Here is a tiny trained network, its code and every weight. The questions are about switching its units off for an input and a class, where a switched-off unit gives its printed mean instead of its output.

import numpy as np


def w(rows, s, z=0):
    codes = np.array(rows[::2]) - 128.0
    scale = np.full(codes.shape[1], s)
    scale[-1] = z or s
    return codes * scale


def f(y):
    return y / 2 * (1 + np.tanh(0.7978845608 * (y + 0.044715 * y**3)))


def log_softmax(a):
    a = a - a.max(-1, keepdims=True)
    return a - np.log(np.exp(a).sum(-1, keepdims=True))


def net(x, mask):
    res = np.array(x, float).reshape(1, 2) / 4 @ E
    y = f(res @ A[0][:, :-1].T + A[0][:, -1])
    res = res + np.where(mask, y, B[0][:, -1]) @ B[0][:, :-1]
    return log_softmax(res[-1] @ U[:, :-1].T + U[:, -1])


A, B = {}, {}
E = w([
[156,63,134,249],'x0',
[56,123,33,109],'x1',
],0.015)
A[0] = w([
[100,153,166,224,199],'neuron 0',
[137,81,183,189,207],'neuron 1',
[185,165,187,88,211],'neuron 2',
[106,170,216,122,165],'neuron 3',
[152,244,203,73,172],'neuron 4',
[103,103,148,232,186],'neuron 5',
[109,23,41,143,225],'neuron 6',
[22,96,94,95,184],'neuron 7',
[124,165,197,135,181],'neuron 8',
[222,93,169,186,193],'neuron 9',
[119,172,77,6,254],'neuron 10',
[164,213,206,103,190],'neuron 11',
],0.012,0.0066)
B[0] = w([
[116,119,112,188,196],'neuron 0',
[76,73,117,150,211],'neuron 1',
[170,35,158,66,200],'neuron 2',
[158,100,151,111,174],'neuron 3',
[170,118,87,57,218],'neuron 4',
[72,170,142,245,216],'neuron 5',
[76,211,87,113,215],'neuron 6',
[136,179,74,98,199],'neuron 7',
[154,82,147,137,171],'neuron 8',
[102,106,142,168,226],'neuron 9',
[160,186,104,20,251],'neuron 10',
[188,73,98,50,205],'neuron 11',
],0.012,0.017)
U = w([
[238,140,123,84,122],'0',
[133,31,141,108,156],'1',
[40,199,126,214,170],'2',
[128,100,193,197,124],'3',
[103,248,109,93,146],'4',
[110,153,154,128,3],'5',
],0.012,0.0041)

Each question gives the input, the list of numbers given to net, and the class t.
The units are the neurons (one row each of A and B). Each row of codes is followed by its name. A weight is (code - 128) times the scale printed after its matrix; where a second scale follows, it is the last column's (A, B and U).
mask holds one flag per neuron, in row order. A switched-off neuron (its flag False) gives its mean, the last column of its row in B, instead of its output. The means were averaged over made-up inputs and are rounded, as every weight is.
A unit's drop is (log p(t) with every unit on - log p(t) with that unit switched off) / (log p(t) with every unit on - log p(t) with every unit switched off).
The circuit of an input: a set's keep is (log p(t) with only the set's units on - log p(t) with every unit switched off) / (log p(t) with every unit on - log p(t) with every unit switched off). Starting from all 12 units, units are removed one at a time, each time the one whose removal leaves the highest keep (on an exact tie, the one counted first), for as long as the keep stays at least 0.8.
units of the circuit, in order: the units of the circuit, biggest drop first
k most important neurons: the k neurons with the biggest drops, biggest first
drop of u: that unit's drop, to one decimal
input [-5,2], class 0: units of the circuit, in order -> neuron 6
input [1,-1], class 3: units of the circuit, in order -> neuron 10; neuron 4
input [6,-5], class 3: 2 most important neurons -> neuron 6; neuron 7
input [5,-4], class 3: 2 most important neurons -> neuron 6; neuron 7
input [3,-7], class 3: 4 most important neurons -> neuron 5; neuron 10; neuron 9; neuron 0
input [-2,-7], class 1: 2 most important neurons -> neuron 10; neuron 2
input [2,-5], class 1: 2 most important neurons -> neuron 2; neuron 11
input [3,-8], class 1: 3 most important neurons -> neuron 11; neuron 2; neuron 1
input [3,5], class 2: 3 most important neurons -> neuron 10; neuron 4; neuron 11
input [3,4], class 2: drop of neuron 10 -> 0.3
input [5,8], class 2: drop of neuron 10 -> 0.3
input [6,-6], class 3: drop of neuron 6 -> 0.1
input [2,-6], class 1: drop of neuron 11 -> 0.2
input [5,-5], class 3: most important neuron -> neuron 6
